Each row comes from the steps of one path. Every step used is in the known rows, and no mark comes twice. Write the path behind each row, first mark first.
Each row is shifted at random along 5 fixed directions that mean nothing.
Known rows
duvut/rozad/zifo/dodizol: [-181  -15   58  -31 -166  -21 -363   55  190 -225 -326  -20  -47  279
  184  133   45   11  -51   98  -13  121 -255 -168   59  -27  226  249
 -112   38  278  168 -156 -169    8 -112  250 -269  -46 -297 -122 -252
  -39   76]
dagig/danek/duvut/veveg/rozad: [ 501  -31 -423  269  201 -495 -176 -104 -582  498  230  407 -131 -478
 -287 -447  -49  189   20 -245  -74   39  571  603  314  -60 -226 -393
  -34  -56 -302  -58 -166  330  -78  158 -254   86   78 -214  -61   -8
  173  112]
veveg/kabu/zifo/dagig/danek/duvut/rozad/dodizol: [ 231  -78  -42  235  266 -126 -221  254 -109  125  -52   79 -327  -25
 -271  136 -101  294 -240 -233  -55  -25  197  465   -9  100   62 -105
 -190  159 -208  -36  -47  323  -75   73 -294   92  364 -120  -43  201
   62   91]
rozad/dodizol/zifo/dagig: [-116   72  -22  337  265   47 -158  116   -5  355  155   49 -268  118
 -431  -71 -222  -17 -547   -3   48 -207  140  111  -37 -203  104  -35
   12   32 -139  137  342  230   38 -167  -33   58   -5 -466  125  128
  130 -190]
bukik/duvut/veveg/kabu/zifo/rozad/dodizol: [ 136 -149 -185  243  -82  -15 -161  -22  191  -69  -64   68 -152   91
  158  153  102  108  257   57    6   61 -115  -67  257  225   85  108
 -328  -72  152   -5 -226  128   62   12 -154  288  131  364   24  227
 -260  206]
zifo/dagig/danek/rozad/kabu/dodizol: [-191    0 -354  -72   55 -152  -76  262  350 -245   69  -29  298  146
  269  318  -53   38 -288  -95 -200 -394   27 -267   -1 -181  220  481
  -59 -218  129  116 -144  -53   11 -546   -1   29  123  100  417  139
 -230   44]
duvut/kabu/dodizol/zifo/dagig: [-144  -28  143   93   62  150  322  131 -132 -152  -57 -213  -35  104
  -64   30 -183  -67 -399   -9 -364   32   14  298 -259   22  217  -23
   26  243 -136   -5 -143  -81   87  -81  185 -243  -16 -187 -214   10
  147   56]
danek/duvut/kabu/dodizol/rozad/zifo/dagig: [ -31 -240 -542   39  369  -12  245   32 -253  -19  -64   28  115  -51
   32  -22  -93    3  -63   32  -99  -69  122  266  209    0   82   34
  -77 -188   26  131 -141  171  -65 -299  -34   85  -41 -113  -35  377
    4  150]
bukik/duvut/kabu/zifo: [ 182   -7  -38 -218 -159  -72  127 -351 -224  171   61  184 -164 -324
 -148 -595 -106 -137  537  134    0  230  -35  191  138   20 -218 -443
  -47   42 -184  -74 -329  115  192  423  -29 -303 -110   74 -355  351
  147   54]
zifo/dodizol/rozad/kabu: [-430  216  -37  241 -133 -155 -240  -37 -251  157   24   76 -153 -123
 -596 -624 -283 -139 -143   48  157 -254  312  340 -102 -222  -94 -164
  218   41 -444  219  300  139   23   73  -35 -320 -202 -563   -1  322
  228 -183]
bukik/duvut/kabu/zifo/danek: [ 148   64  370   25  -99   27   41   -7  -96 -371  -88  -36 -433   75
    2 -220   12 -150  137   63   11  221 -199  105  119   86   22 -216
 -250   68  121   88 -282  163  176  383 -191  -89  -42   57 -113  100
 -103  181]
dodizol/rozad/zifo/dagig/danek/duvut: [-169   98  200  -27   27   -8 -273   89  -64 -135  121 -121 -367  339
 -304   10  126 -161 -416   73  184 -174  -59  -81  -32 -185  133  -37
  -59  -49  208  317  349   71 -124  -30  -55  -37 -242 -380  102   53
   70 -192]
rozad/kabu/dodizol/zifo: [ -29  233  558  -14  -47  -15  145 -178 -120  176   74 -112 -489 -230
 -915 -358 -184 -161 -126   86  366   54   46  335  -41   -7 -114 -468
  216  230 -308 -140  337  200  163  591    8 -230 -423 -194 -111  179
  416 -301]
duvut/veveg/rozad/dodizol/zifo: [ 243 -217   52  -48 -475  -59 -517 -255   37  280 -138  -39 -184  285
   88  160   96  130  165  145  192  416 -250  -77  137  236  176  110
 -106  133  210   19  -42 -101    2  -51  231   17  120  -14 -102 -120
 -142   62]
rozad/dodizol/zifo/dagig/danek/duvut/veveg/bukik: [-185  -13   42  272  107  331  245  -67  156  258   44   17   44   63
   25   42  141 -107  -78  176  250 -112  129  -64  -75  -76 -112  -11
  177  -19  -57  -10  485   -9    5   26   96  220  -62  -32  237 -103
   13 -247]
veveg/bukik/duvut/rozad/kabu/zifo/dagig: [ -94   74  493 -174 -205  171    5  134 -252 -563 -272 -246 -148  245
  263  136   50   85  290  270  -75   97 -368 -143 -193  203  -88 -118
  -64  175  141    7    8 -230   70  331 -108  124  107  189  -67 -251
  -88   92]
bukik/zifo/dagig/danek/duvut: [ 336  202  228  -67   30 -117 -362  199  -57  -75  120  148 -164   96
   28 -281 -154 -145 -183  -81  -65  -14 -239 -187   90 -255  -55 -148
 -198  -20  205  306 -139  178   40  110 -233 -234   72 -228   49  -83
  -48  -37]
dagig/danek/duvut/rozad/kabu/dodizol: [-122  -22  143  -20  -79   90  420   10 -112   20 -101   -1  377 -249
  160  -99   66  -99  -26   81 -233   95  111   53 -166  -60 -140  -98
  193   15 -145  -88  -40 -227  104  280   61 -272 -236   69 -121 -441
  193 -107]
dagig/danek/duvut/veveg/kabu: [ 216  -62  244  -56 -306  -14  128 -167 -222  196  110   66   94 -190
  110 -147  124 -137   88   91  -49  219   47  203  -69   -4 -152 -200
  108    7  -92  -39   51  -41  127  424  -26  -74  -86  118 -128 -322
   87  -27]
kabu/zifo/dagig/danek: [ 302  -55  165 -165  439 -354 -550  443  328 -368  212 -113 -411  407
  268  650   80  332 -535 -522 -447 -213 -269 -360  261   20  679  520
 -403   67  521  128 -394  154 -101 -640 -202  264  423  -65  166  145
 -315  375]
zifo/dagig/danek/duvut/veveg/rozad/kabu: [ 107 -110  119 -193 -430 -135 -397   41  -40 -166  -22  -58 -161  325
  148  -13   11  -43 -271  152    7   62 -222  -91  -33 -146  109  117
 -135  -24  174  292   80  -81   56   21  -25 -168   66 -189  186  -91
 -128   13]
dagig/danek/rozad/dodizol/zifo: [ 186 -112 -346  104  212 -546 -466  439 -182  499  194  212  246  -16
  110  391 -398  247 -752 -249 -714 -189   47 -205  -69 -303  243  421
  -62 -120    1  231 -357  -85  -88 -661 -141   42   71 -340 -120 -329
  117   60]
dodizol/rozad/zifo/dagig/danek/duvut/veveg/bukik/kabu: [ -75   26   22   42   12  -19 -188    2   52 -140   48 -114 -283  259
 -125  128  230  -98  -90   94  316 -167  -24  -66   54  -59   43  -36
 -110  -63  256  260  268    9 -151  -44  -50  144 -189  -51  167  136
  -37 -166]
dagig/danek/duvut/veveg/bukik/kabu/rozad/zifo: [ 110   75  591  131 -118  265  467  119   -2 -314  -43 -151   88   10
  168  171  310 -185  -59  102    1  123  -77   49 -155  116 -179 -138
   77    7  134 -155  182 -144  107  536 -132   87 -183  327   62 -583
  -62  -76]
kabu/dodizol/rozad/zifo/dagig/danek/duvut/veveg/bukik: [-284 -180 -379 -108  261   -8   84  161  218   20  113 -112  330    0
  257  476   44  276 -164 -233 -412 -186   19 -445 -146   -3  267  448
   60   31   57 -106 -105 -304 -234 -692  206  261   10   55  -64  -61
   24  101]
bukik/zifo/rozad/kabu: [ -21   69 -142 -163 -146 -156 -336  196  283  -56  -71   78  401  122
  265   66 -341  -42  -10   27 -379  -91 -387 -551   44 -191  169  382
 -184 -193  245  275 -307 -242   38 -421   10 -228   71  -25 -124   87
 -132   79]
rozad/zifo/dagig/danek/duvut/veveg/bukik: [ 306  -18   95 -259 -165 -187 -430 -158  247   11  184  133 -422  158
  -17  142  218  -27   76   50  387   11 -274 -264  253 -148   43  123
 -129 -130  363   82  200   47  -39   36   57  234  -16 -142  182  -26
 -124   49]
veveg/bukik/duvut/rozad/zifo/dodizol: [-199  189  308 -201 -393  260  133 -269 -335 -138 -174   59   44 -172
   61 -462   43  -88  770  353  254  172 -124   -7 -227   82 -497 -403
  258   97 -226 -175  184 -190   88  624   66  -75  -36   56 -189 -242
  103  -63]
kabu/dodizol/zifo/rozad: [-331  155 -345  128  444   16  272  -24 -266  358  279  177  200 -469
 -493 -534 -332  150 -237 -351 -363 -200  577  267 -212 -147  -99 -276
  343  144 -630 -289   36  144 -168 -202  129 -168  -10 -385 -295  265
  458  -64]
veveg/bukik/kabu/dodizol: [ 495   93   75  -41  297 -449 -489  116 -410  -77   49  -63 -563  -89
 -376  182 -260  341  155 -308  163  -66 -195  316  266  279  119 -137
 -224  128   52  -48 -292  373   43  -50 -358  354  286   54   12  289
  -93  282]
kabu/dodizol/zifo/danek/rozad: [-213  139 -413   67  563  -50  192  -15   27  202  239  151  144 -378
 -195 -203 -176  134  -75 -461  -93 -177  520   53   29  -96   31  -19
  213   -7 -328 -200 -138  274 -219 -436   64  134   74 -112   -9  318
  178   40]
veveg/rozad/dodizol/zifo/dagig/danek: [ 176 -107 -698  -86  -42 -206 -537 -293  146  749   59  373  121 -101
 -126  -99  -74  229  345 -137  351  -39  205 -118  243  -14   -7  177
   21 -179 -205  -93  -84  118 -171 -449   56  -34  375 -136  180  317
  -96  -62]
bukik/veveg/kabu/dodizol/zifo/rozad: [  10  106  -13  308  -27 -142  -77  134 -358   30   56  -35   36  -83
 -267  -66 -491  135 -356 -102 -365  -26  125  359 -341   58 -175 -173
  -10  164 -368  -16 -111   98  -51   60 -172  -65  147  -46 -303   26
  133   21]
dagig/danek/duvut/veveg/rozad/zifo: [ 209   77  734  323 -145  222  157  232 -107 -356  -80 -113 -173  245
   92  242  348 -161 -322   96   53  171 -114  136  -35  143  -26  -71
  -47   -3  257  -31  190   32   86  534 -225  138 -106   81  175 -700
 -159   -8]
kabu/rozad/dodizol/zifo/dagig/danek/duvut: [ -29 -100  218 -492  -31   46 -214  -26  132  104    7 -201 -141  304
 -117   92  -25   -3 -348  -29   35  133 -379 -457  -87  -67  223  178
   69  101  152   28  192 -127  -42 -154  172 -320 -100 -256 -110  -76
   94 -117]
duvut/veveg/kabu/dodizol/rozad/zifo/danek/dagig: [  28 -137  113  -55 -434  -92 -293  -56 -118  138  -46 -116 -173   61
 -125   43  -72   92  -95   52  -61  389  -49  224 -239   55   44  -55
  -50  275  -90   25   53 -123    8   87  222   21  -51 -127 -298 -113
  156   77]

Which path is each row?
[-319 -237 -389 -183    2  -57   -8   99  568 -200 -313 -214  474  241
  642  648   77  142  -60   15 -382 -102 -159 -512   23   22  492  647
 -154  -12  315  141 -429 -498  -44 -693  378 -152   13  279   18  -80
 -102   56] -> duvut/rozad/kabu/dodizol/zifo/dagig/danek
[ 247  -35 -191   27  232 -244 -267  127  318  -20  177  157 -335  101
 -128  280   55   54 -313 -173   94 -193  -80 -118  284 -186  221  286
 -238 -175  267   68  -40  169  -59 -280  -49  212   29 -233  225   98
 -113  132] -> rozad/zifo/dagig/danek/duvut/kabu/dodizol
[ 422 -103  353 -174 -263 -210 -238 -238 -271  343   58  108 -323 -106
 -157 -198  126  -31  -17   11  219  344  -90   61  120   -1 -101 -255
   74  126    4   28   45   39  -25  441  -19 -170 -214 -130 -143 -303
  202  -94] -> dagig/danek/duvut/veveg/rozad/kabu/dodizol/zifo
[-165  101 -101  150  188   89  201  324  142  -76  -87 -164  272   -8
 -211    9 -358 -106 -396  -97 -213  -83   57  131 -239  -83   11    2
  -94  -55 -135   47 -107   21  153 -179 -166 -210  -56   74   17  174
   13 -123] -> bukik/kabu/rozad/dodizol/zifo/danek/dagig
[ 298  -56   63 -160 -241 -155  -78 -327  -35  346  119  236 -106 -281
  -98 -303  202  -88  270  -28  318  204   80  100  141  -52 -229 -176
  137  -26 -111 -108  114   65   -9  411   30 -128 -133  -17  -73 -137
  116  -46] -> dagig/danek/duvut/veveg/kabu/rozad/zifo/dodizol
[ 274   38  357  266  -28 -143 -301  299 -306 -189  -55 -206 -379  346
 -227  233 -292   69 -678  -18 -116   56 -199  211 -219   85  -52  -91
 -223  170   21  201   49  169  -46  208 -353  -19  101  -81  -75 -195
  -33  -29] -> bukik/veveg/kabu/rozad/dodizol/zifo/dagig/danek/duvut
[ -37 -187  231  -17 -131  244  268   95 -429 -329 -203 -170  220  103
  368  -10  -15   -7   57  263 -286  269 -192  145 -137  176 -115 -151
   33   11  130   76   56 -126   43  226  -87  132    0  129 -245 -151
  -54  145] -> danek/duvut/veveg/bukik/kabu/zifo/rozad
[-120   27    7  571  280  432  596  169 -331 -386 -239  -41  246   -7
  191  -65  169  -63  180  245   79  -12  222  389  102  240 -311 -239
   46 -148   52  -67  289  163   16  303 -210  454    2  230  192 -122
 -189   73] -> danek/duvut/veveg/bukik/zifo/rozad/dodizol
[-185   25  -35  -18  232   81  132 -114  166    4  103  -54 -177  -99
 -302  -44  236   33    5 -171  286  -70  136  -67   78   42   30  -61
  134   99  -11 -175  162  104 -144  -30  163   24 -262  -56   76  128
  126 -103] -> kabu/dodizol/rozad/zifo/dagig/danek/duvut/veveg
[  57 -130 -214 -408 -187  -66  -46 -162 -112  139   21   20  169  -22
  394   86  -63  121  456  128 -158   13 -227 -369 -133    4  -78  125
   29   14  -51  -34 -133 -364  -30 -185   98  104  193  185 -153  -35
  -24  101] -> veveg/bukik/duvut/kabu/rozad/dodizol/zifo/dagig/danek
[  40  215 -182  182  329 -115  142  183 -402  -74 -116  149  154 -405
   14 -246 -271  249  347 -157 -150  -21  314  186  -60  -19 -353 -273
   44   72 -283  -84 -107   -5 -137   30 -197  279  222  -47 -108 -102
  114  148] -> veveg/bukik/zifo/danek/duvut/rozad/kabu/dodizol
[-361 -127   26  -95 -128  400  596   99  510 -304 -226 -370  499  325
  466  492  124 -181 -153  160 -303  -34 -181 -253 -297   80  303  484
   40   13  137  -94  -60 -504  137 -327  369 -252    0  291   30 -151
 -179  -12] -> duvut/kabu/rozad/dodizol/zifo/dagig/danek
